Here is a tiny trained network, its code and every weight. The questions are about switching its units off for an input and a target symbol, where a switched-off unit gives its printed mean instead of its output.

import numpy as np


def w(rows, s, z=0):
    codes = np.array(rows[::2]) - 128.0
    scale = np.full(codes.shape[1], s)
    scale[-1] = z or s
    return codes * scale


def norm(h):
    return h / np.sqrt((h * h).mean(-1, keepdims=True) + 1e-5)


def f(y):
    return y / 2 * (1 + np.tanh(0.7978845608 * (y + 0.044715 * y**3)))


def softmax(a):
    e = np.exp(a - a.max(-1, keepdims=True))
    return e / e.sum(-1, keepdims=True)


def log_softmax(a):
    a = a - a.max(-1, keepdims=True)
    return a - np.log(np.exp(a).sum(-1, keepdims=True))


def net(x, mask):
    ids = ['ΠΩεθλτ'.index(c) for c in x.split()]
    T = len(ids)
    res = E[ids] + P[:T]
    r = norm(res)
    for j in range(2):
        rows = slice(4 * j, 4 * j + 4)
        q, k, v = (r @ M[0][rows].T for M in (Q, K, V))
        z = softmax(np.where(np.tri(T) > 0, q @ k.T / 4**0.5, -1e9)) @ v
        o = O[0][rows]
        res = res + np.where(mask[j], z, o[:, -1]) @ o[:, :-1]
    y = f(norm(res) @ A[0][:, :-1].T + A[0][:, -1])
    res = res + np.where(mask[2:18], y, B[0][:, -1]) @ B[0][:, :-1]
    return log_softmax(norm(res)[-1] @ U[:, :-1].T + U[:, -1])


Q, K, V, O, A, B = {}, {}, {}, {}, {}, {}
E = w([
[174,134,122,222],'Π',
[135,173,176,80],'Ω',
[120,156,68,64],'ε',
[134,129,11,152],'θ',
[121,222,153,70],'λ',
[157,159,106,247],'τ',
],0.012)
P = w([
[45,68,116,121],'0',
[152,216,129,155],'1',
[101,223,111,164],'2',
[149,118,136,121],'3',
[181,189,123,136],'4',
[49,205,97,158],'5',
[77,112,131,141],'6',
[250,203,135,129],'7',
[94,209,117,159],'8',
[29,147,111,142],'9',
[140,172,118,136],'10',
[165,230,104,149],'11',
],0.014)
Q[0] = w([
[209,167,107,240],'H1',
[177,120,150,12],'H1',
[84,106,140,145],'H1',
[67,90,173,72],'H1',
[45,3,111,203],'H2',
[44,217,176,59],'H2',
[106,110,165,147],'H2',
[165,192,156,99],'H2',
],0.022)
K[0] = w([
[13,86,140,128],'H1',
[152,230,108,143],'H1',
[148,96,147,107],'H1',
[197,137,129,103],'H1',
[252,145,128,108],'H2',
[68,12,150,108],'H2',
[139,110,126,101],'H2',
[70,118,121,128],'H2',
],0.028)
V[0] = w([
[149,38,89,102],'H1',
[132,62,175,132],'H1',
[143,177,6,127],'H1',
[118,139,114,26],'H1',
[113,187,139,187],'H2',
[104,165,126,49],'H2',
[149,118,4,120],'H2',
[136,232,57,171],'H2',
],0.027)
O[0] = w([
[248,116,115,130,68],'H1',
[175,121,131,191,66],'H1',
[142,151,122,3,200],'H1',
[137,52,63,145,109],'H1',
[78,179,117,149,226],'H2',
[73,55,103,86,148],'H2',
[210,149,90,36,165],'H2',
[124,196,33,75,254],'H2',
],0.025,0.0096)
A[0] = w([
[66,152,141,194,134],'N1',
[145,118,70,168,252],'N2',
[166,124,196,89,30],'N3',
[119,35,88,142,153],'N4',
[123,67,200,125,11],'N5',
[56,175,141,209,118],'N6',
[157,90,231,121,112],'N7',
[94,151,88,60,139],'N8',
[109,92,255,49,162],'N9',
[221,132,188,125,24],'N10',
[186,133,36,220,142],'N11',
[142,83,91,83,80],'N12',
[121,145,137,120,151],'N13',
[106,107,214,82,141],'N14',
[126,168,176,152,164],'N15',
[201,103,119,157,183],'N16',
],0.022,0.0037)
B[0] = w([
[97,159,96,198,171],'N1',
[173,151,152,184,176],'N2',
[156,140,84,158,139],'N3',
[102,152,108,56,186],'N4',
[115,110,205,77,149],'N5',
[65,138,128,192,189],'N6',
[194,123,203,93,143],'N7',
[73,82,90,151,252],'N8',
[229,166,120,220,201],'N9',
[101,82,110,95,142],'N10',
[213,83,253,158,191],'N11',
[88,161,95,167,165],'N12',
[124,120,119,113,150],'N13',
[190,132,94,154,175],'N14',
[92,124,62,127,167],'N15',
[203,133,145,151,141],'N16',
],0.044,0.013)
U = w([
[163,105,113,17,233],'Π',
[216,110,63,87,45],'Ω',
[41,189,153,78,208],'ε',
[167,151,178,158,183],'θ',
[61,73,97,193,72],'λ',
[170,254,121,172,3],'τ',
],0.01,0.003)

Each question gives the input, a string of symbols that net reads in full, and the target symbol t.
The units are the heads (4 rows each of Q, K, V and O) and the neurons (one row each of A and B). Each row of codes is followed by its name. A weight is (code - 128) times the scale printed after its matrix; where a second scale follows, it is the last column's (O, A, B and U).
mask holds one flag per unit, heads first, then neurons. A switched-off unit (its flag False) gives its mean, the last column of its rows in O or B, instead of its output. The means were averaged over made-up inputs and are rounded, as every weight is.
A unit's drop is (log p(t) with every unit on - log p(t) with that unit switched off) / (log p(t) with every unit on - log p(t) with every unit switched off).
The circuit of an input: a set's keep is (log p(t) with only the set's units on - log p(t) with every unit switched off) / (log p(t) with every unit on - log p(t) with every unit switched off). Starting from the 12 units with the biggest drops (on a tie, the unit counted first), units are removed one at a time, each time the one whose removal leaves the highest keep (on an exact tie, the one counted first), for as long as the keep stays at least 0.8.
circuit, biggest first: the units of the circuit, biggest drop first
top k neurons: the k neurons with the biggest drops, biggest first
heads that matter: for each layer, one digit per head in row order, 1 if its drop is at least 0.15 and else 0, layers parted by /
drop of u: that unit's drop, to one decimal
input Ω τ θ τ ε τ ε Ω θ θ, target θ: heads that matter	10
input θ λ λ, target Π: heads that matter	00
input τ ε Π Ω λ τ Ω τ θ τ Ω, target ε: heads that matter	00
input ε θ τ τ λ τ τ Ω, target Ω: heads that matter	01
input τ ε Ω Ω θ, target ε: heads that matter	10
input Ω Ω Π, target θ: heads that matter	00
input Ω λ Ω τ Ω, target λ: heads that matter	10
input ε Ω Π Ω λ Ω τ τ τ ε ε, target Ω: circuit, biggest first	[H2]
input Ω ε τ ε ε ε Π Ω λ ε λ, target θ: heads that matter	01
input τ Π τ τ ε, target ε: heads that matter	00
input λ Π ε τ λ, target λ: top 2 neurons	[N9; N8]
input τ Π τ Ω λ, target ε: heads that matter	00
input θ Π τ ε ε ε Ω τ, target Π: circuit, biggest first	[H1; N9]
input θ λ Π ε τ λ Π, target Π: heads that matter	10
input ε Π Π τ τ Ω τ Ω Π θ Ω τ, target Ω: circuit, biggest first	[H1]
input τ λ τ τ τ ε τ λ Π, target ε: top 2 neurons	[N9; N14]
input Ω τ Ω τ Ω, target θ: heads that matter	01
input Ω θ ε λ Π τ ε τ Ω τ Π, target θ: circuit, biggest first	[H1; N11]
input Ω Π λ, target θ: heads that matter	00
input λ ε ε Ω τ θ θ ε, target Ω: heads that matter	01
input Ω ε ε Ω, target Π: circuit, biggest first	[H1]
input τ Π ε λ θ θ, target ε: top 2 neurons	[N9; N14]
input λ θ Ω Ω τ θ Π Ω, target Ω: top 3 neurons	[N9; N14; N6]
input λ θ τ τ ε, target λ: top 2 neurons	[N8; N9]
input ε λ ε θ Π λ Ω Π Ω ε λ, target Ω: top 3 neurons	[N9; N14; N6]
input ε θ ε λ, target Ω: drop of H2	0.5
input λ Ω τ Π Ω Ω θ τ, target λ: drop of H2	0.9
input λ Ω Ω Π Π Ω Ω τ ε λ λ Π, target λ: drop of H1	0.2
